Here is a tiny trained network, its code and every weight. The questions are about switching its units off for an input and a class, where a switched-off unit gives its printed mean instead of its output.

import numpy as np


def w(rows, s, z=0):
    codes = np.array(rows[::2]) - 128.0
    scale = np.full(codes.shape[1], s)
    scale[-1] = z or s
    return codes * scale


def norm(h):
    return h / np.sqrt((h * h).mean(-1, keepdims=True) + 1e-5)


def f(y):
    return np.maximum(y, 0)


def log_softmax(a):
    a = a - a.max(-1, keepdims=True)
    return a - np.log(np.exp(a).sum(-1, keepdims=True))


def net(x, mask):
    res = np.array(x, float).reshape(1, 8) / 4 @ E
    u = 0
    for l in range(3):
        y = f(norm(res) @ A[l][:, :-1].T + A[l][:, -1])
        res = res + np.where(mask[u : u + 3], y, B[l][:, -1]) @ B[l][:, :-1]
        u += 3
    return log_softmax(norm(res)[-1] @ U[:, :-1].T + U[:, -1])


A, B = {}, {}
E = w([
[122,128,151,116,120],'x0',
[67,146,49,130,146],'x1',
[236,116,91,104,194],'x2',
[100,64,94,105,174],'x3',
[39,169,165,134,58],'x4',
[165,86,130,170,3],'x5',
[88,99,132,79,150],'x6',
[158,166,146,213,126],'x7',
],0.0032)
A[0] = w([
[44,91,120,1,143,12],'L0N1',
[188,113,243,112,68,6],'L0N2',
[101,161,87,72,73,13],'L0N3',
],0.0096,0.0018)
B[0] = w([
[8,91,192,253,193,255],'L0N1',
[185,159,252,24,101,226],'L0N2',
[133,85,41,145,95,172],'L0N3',
],0.0065,0.0049)
A[1] = w([
[60,164,119,4,191,10],'L1N1',
[254,61,20,103,153,42],'L1N2',
[138,254,60,131,201,64],'L1N3',
],0.0086,0.0013)
B[1] = w([
[122,118,181,144,98,173],'L1N1',
[132,151,2,125,110,253],'L1N2',
[160,82,168,63,71,206],'L1N3',
],0.0097,0.0039)
A[2] = w([
[142,104,176,115,122,9],'L2N1',
[194,71,125,135,254,118],'L2N2',
[152,218,155,158,138,58],'L2N3',
],0.011,0.0012)
B[2] = w([
[126,103,95,87,187,244],'L2N1',
[217,199,150,106,2,250],'L2N2',
[122,58,160,69,151,200],'L2N3',
],0.0075,0.0027)
U = w([
[3,104,156,193,171,84],'0',
[166,147,2,125,112,37],'1',
[179,131,200,57,92,254],'2',
],0.0079,0.001)

Each question gives the input, the list of numbers given to net, and the class t.
The units are the neurons (one row each of A and B). Each row of codes is followed by its name. A weight is (code - 128) times the scale printed after its matrix; where a second scale follows, it is the last column's (A, B and U).
mask holds one flag per neuron, layer by layer. A switched-off neuron (its flag False) gives its mean, the last column of its row in B, instead of its output. The means were averaged over made-up inputs and are rounded, as every weight is.
A unit's drop is (log p(t) with every unit on - log p(t) with that unit switched off) / (log p(t) with every unit on - log p(t) with every unit switched off).
The circuit of an input: a set's keep is (log p(t) with only the set's units on - log p(t) with every unit switched off) / (log p(t) with every unit on - log p(t) with every unit switched off). Starting from all 9 units, units are removed one at a time, each time the one whose removal leaves the highest keep (on an exact tie, the one counted first), for as long as the keep stays at least 0.8.
circuit, biggest first: the units of the circuit, biggest drop first
top k neurons: the k neurons with the biggest drops, biggest first
drop when u is switched off: that unit's drop, to one decimal
input [-3,-1,-5,1,0,-6,-3,3], class 2: circuit, biggest first => L0N1
input [0,6,-1,-2,3,3,-4,-8], class 0: top 2 neurons => L0N1, L1N2
input [8,1,3,-7,-5,-4,-8,-8], class 1: top 3 neurons => L0N1, L1N2, L0N2
input [6,3,2,6,-7,1,7,-6], class 0: top 2 neurons => L0N1, L0N2
input [-5,-6,5,1,-7,-4,7,4], class 1: top 2 neurons => L1N2, L0N1
input [5,0,5,8,0,2,-1,-7], class 0: top 3 neurons => L0N1, L0N2, L1N3
input [-7,-3,2,2,3,-4,4,-1], class 0: drop when L0N1 is switched off => 0.2
input [-8,-7,2,6,3,-4,4,-5], class 0: drop when L0N1 is switched off => 0.7
input [6,4,4,1,2,-3,-1,-6], class 0: drop when L0N1 is switched off => 0.1
input [-2,7,-2,-8,-5,4,4,-6], class 0: top 2 neurons => L0N1, L1N2
